Below are the code and all the weights of a small trained network. Each question names an input and a class and asks about switching units off, where a switched-off unit gives its printed mean instead of its output.

import numpy as np


def w(rows, s, z=0):
    codes = np.array(rows[::2]) - 128.0
    scale = np.full(codes.shape[1], s)
    scale[-1] = z or s
    return codes * scale


def f(y):
    return y / 2 * (1 + np.tanh(0.7978845608 * (y + 0.044715 * y**3)))


def log_softmax(a):
    a = a - a.max(-1, keepdims=True)
    return a - np.log(np.exp(a).sum(-1, keepdims=True))


def net(x, mask):
    res = np.array(x, float).reshape(1, 7) / 4 @ E
    y = f(res @ A[0][:, :-1].T + A[0][:, -1])
    res = res + np.where(mask, y, B[0][:, -1]) @ B[0][:, :-1]
    return log_softmax(res[-1] @ U[:, :-1].T + U[:, -1])


A, B = {}, {}
E = w([
[98,117,97,146,174,151,124,156],'x0',
[116,159,215,83,130,200,151,133],'x1',
[112,122,110,137,153,141,127,145],'x2',
[118,135,112,141,135,134,117,142],'x3',
[164,4,158,104,106,147,93,175],'x4',
[114,121,128,116,115,129,131,114],'x5',
[134,97,176,181,175,160,64,16],'x6',
],0.013)
A[0] = w([
[140,201,84,153,112,171,153,82,47],'neuron 0',
[116,88,91,186,137,17,113,140,211],'neuron 1',
[147,10,124,87,120,151,115,125,3],'neuron 2',
[95,111,204,163,182,250,96,39,192],'neuron 3',
[109,75,161,141,74,121,70,168,100],'neuron 4',
[100,168,143,129,196,86,204,96,123],'neuron 5',
[172,119,145,177,180,147,74,52,41],'neuron 6',
[67,166,254,122,113,214,154,192,89],'neuron 7',
[129,150,135,97,104,92,229,249,85],'neuron 8',
[201,38,134,125,94,205,106,188,59],'neuron 9',
],0.009,0.0022)
B[0] = w([
[158,173,135,76,188,160,62,130,175],'neuron 0',
[171,124,55,198,114,140,187,193,200],'neuron 1',
[146,214,176,121,148,117,121,114,192],'neuron 2',
[99,143,143,154,91,112,136,164,248],'neuron 3',
[140,183,122,105,139,180,134,104,171],'neuron 4',
[153,186,92,76,172,196,103,62,179],'neuron 5',
[7,103,229,158,128,98,153,187,208],'neuron 6',
[193,56,22,254,95,85,156,65,222],'neuron 7',
[77,57,226,96,159,44,138,184,249],'neuron 8',
[152,228,116,78,160,161,72,49,212],'neuron 9',
],0.009,0.013)
U = w([
[33,25,143,122,166,51,142,183,79],'0',
[184,162,45,76,254,155,106,105,49],'1',
[194,35,9,226,124,77,165,124,253],'2',
],0.0071,0.0026)

Each question gives the input, the list of numbers given to net, and the class t.
The units are the neurons (one row each of A and B). Each row of codes is followed by its name. A weight is (code - 128) times the scale printed after its matrix; where a second scale follows, it is the last column's (A, B and U).
mask holds one flag per neuron, in row order. A switched-off neuron (its flag False) gives its mean, the last column of its row in B, instead of its output. The means were averaged over made-up inputs and are rounded, as every weight is.
A unit's drop is (log p(t) with every unit on - log p(t) with that unit switched off) / (log p(t) with every unit on - log p(t) with every unit switched off).
The circuit of an input: a set's keep is (log p(t) with only the set's units on - log p(t) with every unit switched off) / (log p(t) with every unit on - log p(t) with every unit switched off). Starting from all 10 units, units are removed one at a time, each time the one whose removal leaves the highest keep (on an exact tie, the one counted first), for as long as the keep stays at least 0.8.
circuit, biggest first: the units of the circuit, biggest drop first
top k neurons: the k neurons with the biggest drops, biggest first
drop of u: that unit's drop, to one decimal
input [1,6,6,-4,4,1,0], class 2: circuit, biggest first => [neuron 7]
input [3,2,6,-1,-7,6,8], class 0: top 3 neurons => [neuron 6; neuron 3; neuron 9]
input [3,7,-7,0,-5,7,1], class 2: top 2 neurons => [neuron 7; neuron 9]
input [4,-7,-8,1,-2,5,7], class 0: top 2 neurons => [neuron 6; neuron 7]
input [-8,-3,8,2,-4,3,2], class 1: circuit, biggest first => [neuron 7; neuron 8]
input [8,8,7,-7,6,6,4], class 2: top 2 neurons => [neuron 7; neuron 3]
input [1,-7,-6,0,-2,3,-7], class 0: top 2 neurons => [neuron 8; neuron 7]
input [3,-7,-4,8,7,2,3], class 1: top 3 neurons => [neuron 9; neuron 7; neuron 2]
input [-6,0,4,8,-8,7,8], class 0: top 3 neurons => [neuron 6; neuron 3; neuron 9]
input [-7,-4,3,5,4,-1,5], class 0: top 2 neurons => [neuron 6; neuron 7]
input [1,6,6,5,1,3,4], class 2: top 2 neurons => [neuron 7; neuron 8]
input [0,7,2,-8,-5,4,3], class 2: top 3 neurons => [neuron 7; neuron 9; neuron 3]
input [-6,2,6,2,8,-3,7], class 1: top 2 neurons => [neuron 9; neuron 8]
input [-3,6,6,2,8,1,-2], class 1: circuit, biggest first => [neuron 9]
input [-4,4,-5,6,-1,-1,-1], class 2: top 2 neurons => [neuron 7; neuron 6]
input [6,0,3,1,-3,7,7], class 0: drop of neuron 6 => 0.1
input [-4,3,5,-6,-6,0,6], class 0: drop of neuron 3 => 1.0
input [0,6,8,7,-1,-2,2], class 2: drop of neuron 7 => 0.2
input [6,-6,-7,0,7,-8,0], class 1: drop of neuron 7 => 0.1
input [6,4,-5,5,7,-4,2], class 1: circuit, biggest first => [neuron 9]
